Below are the code and all the weights of a small trained network. Each question names an input and a class and asks about switching units off, where a switched-off unit gives its printed mean instead of its output.

import numpy as np


def w(rows, s, z=0):
    codes = np.array(rows[::2]) - 128.0
    scale = np.full(codes.shape[1], s)
    scale[-1] = z or s
    return codes * scale


def norm(h):
    return h / np.sqrt((h * h).mean(-1, keepdims=True) + 1e-5)


def f(y):
    return y / 2 * (1 + np.tanh(0.7978845608 * (y + 0.044715 * y**3)))


def log_softmax(a):
    a = a - a.max(-1, keepdims=True)
    return a - np.log(np.exp(a).sum(-1, keepdims=True))


def net(x, mask):
    res = np.array(x, float).reshape(1, 5) / 4 @ E
    u = 0
    for l in range(4):
        y = f(norm(res) @ A[l][:, :-1].T + A[l][:, -1])
        res = res + np.where(mask[u : u + 3], y, B[l][:, -1]) @ B[l][:, :-1]
        u += 3
    return log_softmax(norm(res)[-1] @ U[:, :-1].T + U[:, -1])


A, B = {}, {}
E = w([
[172,144,173,158,69,253,226],'x0',
[206,139,50,124,89,102,131],'x1',
[160,51,231,84,85,122,106],'x2',
[70,156,179,130,184,98,164],'x3',
[221,234,152,180,161,104,98],'x4',
],0.0033)
A[0] = w([
[158,245,176,195,157,147,173,4],'L0N1',
[39,136,168,92,169,110,255,112],'L0N2',
[125,159,115,109,120,29,144,50],'L0N3',
],0.0067,0.0017)
B[0] = w([
[168,187,173,120,214,233,131,253],'L0N1',
[17,229,139,144,103,26,167,244],'L0N2',
[213,104,120,254,174,53,65,159],'L0N3',
],0.0038,0.0034)
A[1] = w([
[111,90,143,135,136,176,237,29],'L1N1',
[97,154,175,144,198,115,102,179],'L1N2',
[139,131,2,117,114,125,148,6],'L1N3',
],0.01,0.0011)
B[1] = w([
[229,122,179,178,95,37,50,212],'L1N1',
[133,138,149,38,2,96,84,253],'L1N2',
[46,131,77,136,26,123,95,198],'L1N3',
],0.005,0.0044)
A[2] = w([
[157,126,54,146,180,229,185,7],'L2N1',
[182,244,138,140,109,177,152,116],'L2N2',
[138,96,203,148,64,132,159,125],'L2N3',
],0.011,0.0012)
B[2] = w([
[195,76,130,97,2,158,217,148],'L2N1',
[98,152,155,225,151,154,115,255],'L2N2',
[99,134,78,73,157,147,73,209],'L2N3',
],0.0098,0.0073)
A[3] = w([
[112,122,6,191,100,139,130,124],'L3N1',
[180,49,117,77,165,205,104,7],'L3N2',
[80,120,154,132,119,132,240,62],'L3N3',
],0.013,0.0019)
B[3] = w([
[38,111,178,34,91,96,83,253],'L3N1',
[161,93,69,76,254,216,118,178],'L3N2',
[160,134,10,148,172,123,207,144],'L3N3',
],0.01,0.0058)
U = w([
[126,201,202,214,167,172,102,163],'0',
[53,132,131,36,83,77,70,215],'1',
[116,91,114,148,62,157,170,48],'2',
[174,73,84,58,222,209,85,140],'3',
[196,136,137,176,72,206,238,119],'4',
[169,87,128,135,133,143,175,3],'5',
[220,101,137,131,115,55,109,81],'6',
[97,149,47,149,144,86,255,72],'7',
],0.0094,0.0037)

Each question gives the input, the list of numbers given to net, and the class t.
The units are the neurons (one row each of A and B). Each row of codes is followed by its name. A weight is (code - 128) times the scale printed after its matrix; where a second scale follows, it is the last column's (A, B and U).
mask holds one flag per neuron, layer by layer. A switched-off neuron (its flag False) gives its mean, the last column of its row in B, instead of its output. The means were averaged over made-up inputs and are rounded, as every weight is.
A unit's drop is (log p(t) with every unit on - log p(t) with that unit switched off) / (log p(t) with every unit on - log p(t) with every unit switched off).
The circuit of an input: a set's keep is (log p(t) with only the set's units on - log p(t) with every unit switched off) / (log p(t) with every unit on - log p(t) with every unit switched off). Starting from all 12 units, units are removed one at a time, each time the one whose removal leaves the highest keep (on an exact tie, the one counted first), for as long as the keep stays at least 0.8.
circuit, biggest first: the units of the circuit, biggest drop first
unit that matters most: the unit with the biggest drop
top k neurons: the k neurons with the biggest drops, biggest first
k most important neurons of layer l: the k neurons of layer l with the biggest drops, biggest first
input [-4,-7,2,-8,-2], class 3: unit that matters most : L2N2
input [0,2,-2,7,-3], class 7: circuit, biggest first : [L3N3 L2N3]
input [-7,5,6,8,7], class 6: top 4 neurons : [L3N1 L0N3 L2N2 L2N3]
input [4,-3,7,0,-1], class 3: circuit, biggest first : [L2N3 L3N2]
input [1,4,0,5,-8], class 7: circuit, biggest first : [L0N2 L3N3]
input [2,4,-5,-7,4], class 2: top 3 neurons : [L2N1 L1N2 L1N1]
input [1,-6,-6,5,0], class 7: circuit, biggest first : [L3N3 L2N3]
input [2,7,4,8,1], class 0: top 2 neurons : [L3N1 L2N2]
input [-3,4,2,8,-8], class 7: circuit, biggest first : [L3N3 L2N3 L3N1]
input [2,2,-7,0,7], class 4: circuit, biggest first : [L2N1 L1N1 L0N1]
input [5,6,-6,-3,7], class 4: circuit, biggest first : [L2N1 L1N2]
input [-6,0,3,-3,8], class 6: 2 most important neurons of layer 3 : [L3N1 L3N2]
input [-2,-6,-6,4,-2], class 7: top 4 neurons : [L0N2 L2N3 L3N3 L3N1]
input [1,-2,6,2,3], class 3: circuit, biggest first : [L2N3 L3N1]
input [8,4,-2,2,5], class 4: top 2 neurons : [L2N1 L0N1]
input [-2,2,4,5,5], class 0: circuit, biggest first : [L3N1]
input [-3,-1,0,1,3], class 6: top 2 neurons : [L3N1 L0N3]
input [-5,0,3,-2,0], class 3: 2 most important neurons of layer 1 : [L1N3 L1N1]
input [-6,4,6,-6,5], class 6: circuit, biggest first : [L2N3 L3N1]
input [0,3,-1,2,1], class 0: top 2 neurons : [L1N2 L2N2]
input [-5,-4,-6,5,-7], class 7: unit that matters most : L2N3
input [-5,4,6,-1,3], class 6: top 3 neurons : [L2N3 L3N1 L0N1]
